0.47 -2.35 0.00 -0.07 -3.01 6.18 0.00 -3.94 0.00 -3.88
2.03 -1.36 -6.44 -2.30 -4.20 6.70 -0.64 -1.06 0.06 0.00
->
2.03 -1.36 -6.44 -2.30 -4.20 6.70 -0.64 -1.06 0.06 0.00
0.47 -2.35 0.00 -0.07 -3.01 6.18 0.00 -3.94 0.00 -3.88

-0.40 2.30 -1.75 1.33 1.71 2.57 -1.77 0.61 0.99 0.06
-4.52 1.20 -3.19 2.39 3.54 5.37 0.73 -1.02 -3.23 4.25
-3.56 1.28 -3.80 1.56 4.67 6.02 1.61 -2.02 -3.01 3.92
-0.59 0.11 -0.72 -0.69 1.08 0.39 2.71 -0.96 -2.80 1.52
-3.47 1.56 -4.16 1.54 4.70 5.63 1.64 -1.63 -3.86 4.27
-1.28 0.61 -2.58 -0.25 3.66 3.30 3.45 -2.46 -3.32 2.55
-1.17 1.44 0.17 1.23 -0.53 0.63 -1.44 1.42 0.60 0.09
3.61 -2.55 4.40 -0.96 -5.80 -6.70 -3.87 2.59 4.67 -4.53
-1.57 -0.41 -2.78 -1.08 4.33 3.77 5.08 -3.71 -4.27 3.34
->
-1.57 -0.41 -2.78 -1.08 4.33 3.77 5.08 -3.71 -4.27 3.34
-0.40 2.30 -1.75 1.33 1.71 2.57 -1.77 0.61 0.99 0.06
-4.52 1.20 -3.19 2.39 3.54 5.37 0.73 -1.02 -3.23 4.25
-3.56 1.28 -3.80 1.56 4.67 6.02 1.61 -2.02 -3.01 3.92
-0.59 0.11 -0.72 -0.69 1.08 0.39 2.71 -0.96 -2.80 1.52
-3.47 1.56 -4.16 1.54 4.70 5.63 1.64 -1.63 -3.86 4.27
-1.28 0.61 -2.58 -0.25 3.66 3.30 3.45 -2.46 -3.32 2.55
-1.17 1.44 0.17 1.23 -0.53 0.63 -1.44 1.42 0.60 0.09
3.61 -2.55 4.40 -0.96 -5.80 -6.70 -3.87 2.59 4.67 -4.53

0.04 0.86
1.80 -5.23
5.14 2.55
1.97 -0.81
-2.78 -0.16
-0.99 0.96
->
-0.99 0.96
0.04 0.86
1.80 -5.23
5.14 2.55
1.97 -0.81
-2.78 -0.16

-2.54 1.26 2.00 -4.91 -3.32 0.58 3.10 0.28 -0.90 2.32
-2.54 0.30 -1.15 -1.11 -0.47 -0.48 0.28 -0.28 0.52 0.38
-2.54 0.28 -1.15 -1.11 -0.46 -0.46 0.27 -0.28 0.52 0.38
-2.54 1.14 -5.15 -2.51 1.58 -3.72 -0.22 -1.13 0.93 1.31
-2.54 -0.51 -2.07 -1.53 0.85 -1.65 -0.75 2.23 1.81 0.68
-2.54 1.24 2.02 -4.93 -3.31 0.59 3.12 0.28 -0.90 2.31
-2.54 0.01 -2.18 -1.31 1.89 -2.17 -1.09 3.03 2.50 1.24
-2.54 0.38 1.56 -2.81 -2.15 0.44 1.71 0.06 -0.94 1.06
-2.54 -0.24 -2.08 -1.03 2.28 -2.18 -2.20 3.83 2.87 1.49
->
-2.54 -0.24 -2.08 -1.03 2.28 -2.18 -2.20 3.83 2.87 1.49
-2.54 1.26 2.00 -4.91 -3.32 0.58 3.10 0.28 -0.90 2.32
-2.54 0.30 -1.15 -1.11 -0.47 -0.48 0.28 -0.28 0.52 0.38
-2.54 0.28 -1.15 -1.11 -0.46 -0.46 0.27 -0.28 0.52 0.38
-2.54 1.14 -5.15 -2.51 1.58 -3.72 -0.22 -1.13 0.93 1.31
-2.54 -0.51 -2.07 -1.53 0.85 -1.65 -0.75 2.23 1.81 0.68
-2.54 1.24 2.02 -4.93 -3.31 0.59 3.12 0.28 -0.90 2.31
-2.54 0.01 -2.18 -1.31 1.89 -2.17 -1.09 3.03 2.50 1.24
-2.54 0.38 1.56 -2.81 -2.15 0.44 1.71 0.06 -0.94 1.06

3.69 -3.61 -3.60 -4.90 -3.95 -0.80 -4.14 -3.90 1.45 2.35 0.36 -1.55 4.55 4.14
-5.49 0.05 0.43 -0.06 1.16 1.45 1.57 1.05 -4.85 -0.14 -3.89 0.81 -4.25 2.11
->
-5.49 0.05 0.43 -0.06 1.16 1.45 1.57 1.05 -4.85 -0.14 -3.89 0.81 -4.25 2.11
3.69 -3.61 -3.60 -4.90 -3.95 -0.80 -4.14 -3.90 1.45 2.35 0.36 -1.55 4.55 4.14

4.16 1.53 -1.64 3.35 -3.97 0.83
-3.31 -5.71 -2.07 3.20 4.02 6.04
->
-3.31 -5.71 -2.07 3.20 4.02 6.04
4.16 1.53 -1.64 3.35 -3.97 0.83

1.27 -3.84 0.58 2.22 3.04 -3.32 -1.81
5.06 -1.11 -0.71 -3.15 2.58 6.18 5.52
-0.45 3.97 -2.86 -1.47 3.04 -2.80 -1.38
2.65 -0.33 -0.28 -1.47 1.19 3.01 2.50
->
2.65 -0.33 -0.28 -1.47 1.19 3.01 2.50
1.27 -3.84 0.58 2.22 3.04 -3.32 -1.81
5.06 -1.11 -0.71 -3.15 2.58 6.18 5.52
-0.45 3.97 -2.86 -1.47 3.04 -2.80 -1.38
---
3.30 4.05
-4.15 -5.93
1.69 3.15
-3.10 -2.84
->
3.30 4.05
-4.15 -5.93

-0.09 2.09 1.52 -1.00
4.03 5.64 5.96 -4.13
->
-0.09 2.09
4.03 5.64

6.21 3.46 4.10
3.29 2.19 0.37
3.28 -0.19 2.80
2.39 -5.69 6.19
->
6.21 3.46
3.29 2.19

4.48 -0.55 6.10 -3.75 -1.33
0.81 2.06 6.95 -4.29 -1.08
->
4.48 -0.55
0.81 2.06

-1.54 5.11 6.04 -2.61
3.87 -4.59 -4.74 3.86
0.34 -4.33 4.85 -0.95
4.04 -3.82 1.65 0.44
4.82 -1.24 -5.65 4.62
->
-1.54 5.11
3.87 -4.59

-4.17 -0.50 3.42 3.93
-4.84 3.18 4.97 4.58
-0.28 3.86 0.25 4.23
->
-4.17 -0.50
-4.84 3.18

4.03 0.62 1.12 3.81 2.61
5.59 -3.07 -2.31 -0.96 0.99
4.79 -1.52 1.49 5.74 1.48
->
4.03 0.62
5.59 -3.07
---
-6.44 2.77 3.74
-2.58 4.89 0.43
->
-6.44 2.77
-2.58 4.89

0.57 0.51 0.13 0.06
2.84 6.02 2.12 1.97
->
0.57 0.51
2.84 6.02

-5.82 2.60 -1.57 0.60 0.43
1.62 -5.06 -2.28 -4.42 -3.71
-3.13 1.98 4.48 4.45 -5.74
-0.25 -0.33 6.31 2.82 -6.24
->
-5.82 2.60
1.62 -5.06

-5.08 3.03 -4.17
-3.31 2.46 -2.38
->
-5.08 3.03
-3.31 2.46

4.73 -6.07
-4.97 4.89
-3.19 3.71
->
4.73 -6.07
-4.97 4.89

-5.46 1.60 -5.35
6.56 -4.89 3.76
1.66 5.47 2.33
->
-5.46 1.60
6.56 -4.89

5.28 -3.99 3.25 2.09 -3.34
2.71 -3.36 3.96 2.11 -2.19
-4.26 3.94 -3.57 -3.15 3.65
->
5.28 -3.99
2.71 -3.36

3.39 6.18 -4.49 -1.83 2.14
4.23 -0.19 -1.94 2.82 1.53
-1.32 5.94 -3.47 -0.41 0.82
->
3.39 6.18
4.23 -0.19
---
-4.68 -5.49
-2.70 -2.54
-3.52 -4.21
-4.41 -5.47
-4.55 -5.66
->
-5.49 -2.70

-5.00 1.12 -3.99 -0.74 3.61
4.92 0.50 5.37 0.97 -5.14
-3.16 3.29 1.45 -3.79 1.98
3.69 0.89 1.69 -4.52 -2.08
->
3.61 0.97 1.45 0.89

4.55 -1.66 -1.81
4.85 -1.65 -1.66
2.18 2.34 -5.45
5.46 -1.50 -1.92
3.19 3.13 1.07
->
-1.81 -1.65 2.18

1.10 -2.73 2.65 0.67 2.97
1.10 -5.37 2.65 -2.16 3.38
->
2.97 -2.16

-1.24 -2.60 4.92
-5.06 3.22 -4.39
->
4.92 3.22

-0.16 0.56 -5.54
-2.52 -4.52 -6.52
->
-5.54 -4.52
